Below are the code and all the weights of a small trained network. Each question names an input and a target symbol and asks about switching units off, where a switched-off unit gives its printed mean instead of its output.

import numpy as np


def w(rows, s, z=0):
    codes = np.array(rows[::2]) - 128.0
    scale = np.full(codes.shape[1], s)
    scale[-1] = z or s
    return codes * scale


def f(y):
    return np.maximum(y, 0)


def softmax(a):
    e = np.exp(a - a.max(-1, keepdims=True))
    return e / e.sum(-1, keepdims=True)


def log_softmax(a):
    a = a - a.max(-1, keepdims=True)
    return a - np.log(np.exp(a).sum(-1, keepdims=True))


def net(x, mask):
    ids = ['αγδεζηθμξπστφω'.index(c) for c in x.split()]
    T = len(ids)
    res = E[ids] + P[:T]
    u = 0
    for l in range(2):
        r = res
        for j in range(2):
            rows = slice(3 * j, 3 * j + 3)
            q, k, v = (r @ M[l][rows].T for M in (Q, K, V))
            z = softmax(np.where(np.tri(T) > 0, q @ k.T / 3**0.5, -1e9)) @ v
            o = O[l][rows]
            res = res + np.where(mask[u + j], z, o[:, -1]) @ o[:, :-1]
        u += 2
        y = f(res @ A[l][:, :-1].T + A[l][:, -1])
        res = res + np.where(mask[u : u + 4], y, B[l][:, -1]) @ B[l][:, :-1]
        u += 4
    return log_softmax(res[-1] @ U[:, :-1].T + U[:, -1])


Q, K, V, O, A, B = {}, {}, {}, {}, {}, {}
E = w([
[129,214,149,110,122,88,72,167,150,154,162],'α',
[52,96,204,175,190,195,70,53,196,186,96],'γ',
[151,182,124,99,112,105,109,162,140,131,167],'δ',
[127,187,115,100,114,80,106,181,125,126,146],'ε',
[169,63,164,63,79,108,106,112,99,89,145],'ζ',
[235,229,206,137,201,11,239,115,180,189,50],'η',
[53,138,156,160,148,161,78,171,254,228,62],'θ',
[67,90,134,155,178,194,111,119,181,195,85],'μ',
[224,59,3,246,132,44,121,92,152,157,162],'ξ',
[37,100,75,204,178,182,213,57,143,61,242],'π',
[100,70,134,129,167,207,152,108,181,207,73],'σ',
[148,232,158,129,68,62,93,159,100,89,122],'τ',
[186,148,47,178,243,216,146,209,18,179,99],'φ',
[27,145,78,194,198,187,85,156,188,180,94],'ω',
],0.0063)
P = w([
[159,8,126,4,121,231,246,211,206,142,46],'0',
[85,236,171,174,129,94,37,139,191,194,217],'1',
[107,207,160,163,130,100,50,131,159,161,208],'2',
[100,187,164,154,135,92,62,126,130,127,193],'3',
[125,166,153,145,137,98,76,120,109,117,172],'4',
[115,159,147,142,124,100,80,119,95,94,158],'5',
[116,150,159,133,122,103,86,116,99,96,138],'6',
[117,141,154,136,126,106,100,116,90,82,127],'7',
[115,134,152,149,126,91,117,114,80,72,123],'8',
[131,130,144,144,123,92,113,111,85,78,102],'9',
[107,123,151,148,118,91,112,111,86,76,92],'10',
[114,105,139,144,124,105,124,109,88,76,93],'11',
],0.003)
Q[0] = w([
[174,120,178,71,130,108,144,138,156,158,21],'0.h0',
[126,62,88,91,60,139,142,89,56,26,197],'0.h0',
[167,92,163,61,114,121,144,104,134,119,42],'0.h0',
[224,187,156,56,53,2,122,148,96,73,147],'0.h1',
[33,68,139,168,197,253,125,113,176,203,63],'0.h1',
[217,180,153,53,51,6,125,141,100,67,148],'0.h1',
],0.0063)
K[0] = w([
[197,184,215,102,86,30,84,176,132,171,84],'0.h0',
[107,92,113,113,60,133,121,67,66,43,225],'0.h0',
[164,157,208,117,70,47,72,130,96,124,129],'0.h0',
[235,165,181,59,49,10,111,154,73,83,144],'0.h1',
[15,71,117,162,207,254,140,109,203,190,62],'0.h1',
[233,159,185,58,45,9,107,143,72,80,152],'0.h1',
],0.0071)
V[0] = w([
[193,32,174,30,69,146,143,154,142,137,65],'0.h0',
[107,194,172,153,103,88,55,95,105,121,148],'0.h0',
[106,255,139,187,167,64,64,184,183,214,97],'0.h0',
[120,178,100,166,109,97,98,119,73,72,189],'0.h1',
[85,139,73,153,165,165,141,195,154,148,103],'0.h1',
[5,112,132,197,203,218,93,63,204,195,133],'0.h1',
],0.0065)
O[0] = w([
[230,74,171,16,66,215,161,163,156,144,60,122],'0.h0',
[48,152,195,172,115,40,18,84,101,71,98,156],'0.h0',
[62,254,149,217,198,27,50,132,161,169,71,244],'0.h0',
[105,146,91,165,103,21,81,111,84,85,161,81],'0.h1',
[78,177,63,179,231,225,115,170,139,168,133,116],'0.h1',
[25,85,135,179,217,219,97,104,186,183,137,252],'0.h1',
],0.0044,0.0019)
A[0] = w([
[156,93,1,145,160,165,202,166,79,112,180,230],'0.n0',
[169,58,173,76,113,157,175,91,140,126,85,167],'0.n1',
[168,157,119,95,116,129,165,229,147,149,106,165],'0.n2',
[164,108,171,70,64,124,107,168,78,75,162,253],'0.n3',
],0.0069,0.0026)
B[0] = w([
[154,101,36,136,241,187,199,157,98,118,254,178],'0.n0',
[100,24,207,144,103,139,215,98,137,116,50,187],'0.n1',
[205,218,165,28,146,105,161,222,193,169,175,165],'0.n2',
[102,78,177,82,58,98,89,147,112,88,131,253],'0.n3',
],0.0051,0.0048)
Q[1] = w([
[191,73,119,101,103,125,180,82,78,90,130],'1.h0',
[208,184,114,145,118,101,165,160,99,109,96],'1.h0',
[87,109,154,146,122,122,128,103,149,129,3],'1.h0',
[73,108,143,147,156,184,109,100,203,195,50],'1.h1',
[147,153,87,117,124,136,185,171,75,86,207],'1.h1',
[69,85,125,150,158,195,161,72,170,152,87],'1.h1',
],0.0065)
K[1] = w([
[113,53,133,135,106,104,60,28,80,98,158],'1.h0',
[165,254,123,164,111,54,73,88,78,102,111],'1.h0',
[210,62,232,18,70,111,183,231,138,105,30],'1.h0',
[136,75,127,107,161,169,177,152,226,210,162],'1.h1',
[97,168,97,177,124,99,84,73,24,46,178],'1.h1',
[124,48,116,108,152,169,183,125,188,157,198],'1.h1',
],0.0059)
V[1] = w([
[61,157,64,122,149,169,51,217,145,158,194],'1.h0',
[135,167,96,152,187,156,142,163,207,235,130],'1.h0',
[69,86,147,166,187,222,189,62,231,230,105],'1.h0',
[242,135,141,57,109,118,181,253,147,147,120],'1.h1',
[92,62,115,149,159,184,175,38,81,102,153],'1.h1',
[217,141,11,116,183,161,207,163,25,109,227],'1.h1',
],0.0043)
O[1] = w([
[116,111,140,62,161,200,61,193,121,177,136,85],'1.h0',
[186,117,67,112,108,182,69,136,170,138,168,153],'1.h0',
[170,210,103,120,111,198,133,128,175,66,179,219],'1.h0',
[207,139,137,135,114,94,102,142,184,204,144,254],'1.h1',
[96,242,124,113,125,180,179,79,107,103,105,119],'1.h1',
[138,188,86,91,97,149,106,78,112,253,87,118],'1.h1',
],0.0053,0.0057)
A[1] = w([
[106,93,183,80,103,129,74,204,147,88,188,249],'1.n0',
[90,130,126,108,209,173,35,202,103,180,78,216],'1.n1',
[26,75,149,177,109,113,189,77,43,79,2,85],'1.n2',
[180,93,96,150,93,128,31,115,148,138,177,155],'1.n3',
],0.0056,0.0021)
B[1] = w([
[81,150,224,62,50,77,101,183,139,34,168,254],'1.n0',
[83,72,195,76,162,181,69,195,3,105,51,201],'1.n1',
[120,125,55,254,120,177,200,11,43,87,8,197],'1.n2',
[240,35,40,125,74,103,35,160,176,134,189,198],'1.n3',
],0.005,0.0058)
U = w([
[125,114,175,32,83,99,86,214,169,101,244,146],'α',
[48,92,188,101,111,109,90,138,104,97,137,210],'γ',
[61,96,135,183,118,127,166,107,58,96,35,179],'δ',
[80,216,134,58,104,142,144,83,93,156,74,74],'ε',
[45,165,119,151,168,160,217,90,180,43,224,195],'ζ',
[181,222,173,196,221,37,223,92,167,175,100,253],'η',
[197,179,83,154,63,152,145,89,167,119,123,65],'θ',
[164,145,105,136,114,155,134,110,151,114,107,79],'μ',
[213,19,2,211,130,86,117,97,166,135,178,125],'ξ',
[115,92,126,136,143,123,124,116,137,166,113,60],'π',
[185,116,124,112,204,179,109,206,24,110,86,82],'σ',
[88,53,134,126,157,126,114,127,131,186,115,59],'τ',
[160,127,81,98,88,131,93,85,101,175,98,40],'φ',
[120,127,110,115,115,130,127,98,119,167,104,68],'ω',
],0.0053,0.0027)

Each question gives the input, a string of symbols that net reads in full, and the target symbol t.
The units are the heads (3 rows each of Q, K, V and O) and the neurons (one row each of A and B). Each row of codes is followed by its name. A weight is (code - 128) times the scale printed after its matrix; where a second scale follows, it is the last column's (O, A, B and U).
mask holds one flag per unit, layer by layer, with each layer's heads first. A switched-off unit (its flag False) gives its mean, the last column of its rows in O or B, instead of its output. The means were averaged over made-up inputs and are rounded, as every weight is.
A unit's drop is (log p(t) with every unit on - log p(t) with that unit switched off) / (log p(t) with every unit on - log p(t) with every unit switched off).
The circuit of an input: a set's keep is (log p(t) with only the set's units on - log p(t) with every unit switched off) / (log p(t) with every unit on - log p(t) with every unit switched off). Starting from all 12 units, units are removed one at a time, each time the one whose removal leaves the highest keep (on an exact tie, the one counted first), for as long as the keep stays at least 0.8.
units of the circuit, in order: the units of the circuit, biggest drop first
top k neurons in layer l: the k neurons of layer l with the biggest drops, biggest first
which heads matter: for each layer, one digit per head in row order, 1 if its drop is at least 0.15 and else 0, layers parted by /
input π γ γ ζ, target α: units of the circuit, in order -> (1.h0; 0.h1; 1.n0; 1.n2)
input γ π ξ μ ζ ζ τ γ ε θ, target ζ: which heads matter -> 11 / 11
input γ τ ζ ζ μ ζ π ε τ γ δ τ, target δ: top 3 neurons in layer 0 -> (0.n0; 0.n3; 0.n2)
input η ζ σ ε, target α: which heads matter -> 01 / 01
input γ η η ζ ζ ζ τ σ ζ γ, target ζ: units of the circuit, in order -> (1.h1; 0.h1; 1.h0; 0.n1)
input γ π γ, target ζ: units of the circuit, in order -> (1.h1; 1.h0; 0.h1)
input γ τ ζ μ, target ζ: which heads matter -> 01 / 11
input α τ τ, target γ: units of the circuit, in order -> (1.h0; 1.h1; 0.h0; 0.h1)
input τ γ τ τ ω, target δ: which heads matter -> 11 / 11
input η γ ζ θ ζ η θ φ, target σ: units of the circuit, in order -> (1.n1; 0.n0; 1.h0; 0.h1)
input μ ζ γ μ γ φ ω α π π π τ, target α: which heads matter -> 01 / 10
input η α δ γ φ θ, target ξ: top neuron in layer 0 -> (0.n2)
input γ γ π γ θ θ η ζ, target α: which heads matter -> 11 / 10
input ζ ε φ, target σ: which heads matter -> 00 / 10
input π η ζ τ φ η ζ ζ, target δ: which heads matter -> 11 / 10
input τ δ ζ γ η π τ α ζ σ, target δ: which heads matter -> 01 / 11
input ζ π σ σ ζ π δ ζ ξ δ ζ ε, target α: top 2 neurons in layer 0 -> (0.n3; 0.n1)
input ζ π α α ζ α ω π ζ σ, target η: top neuron in layer 0 -> (0.n1)
input τ η τ ζ φ γ, target δ: top 2 neurons in layer 0 -> (0.n3; 0.n0)
input ζ σ ζ ε η τ ζ γ γ θ θ ω, target η: top 2 neurons in layer 0 -> (0.n1; 0.n3)
input ω τ η ω γ, target σ: top 2 neurons in layer 1 -> (1.n1; 1.n0)
input θ ζ η ξ τ θ ζ π γ ω, target α: top 2 neurons in layer 1 -> (1.n2; 1.n3)
input ω τ ζ σ, target σ: top 2 neurons in layer 1 -> (1.n1; 1.n0)
input γ σ π π ζ σ τ, target α: top 2 neurons in layer 0 -> (0.n3; 0.n1)
input γ ζ ζ θ, target ζ: top neuron in layer 0 -> (0.n1)
input π ζ δ, target α: top 3 neurons in layer 0 -> (0.n0; 0.n3; 0.n2)
input α ε τ ε γ ζ π τ μ γ π, target ζ: top neuron in layer 0 -> (0.n0)
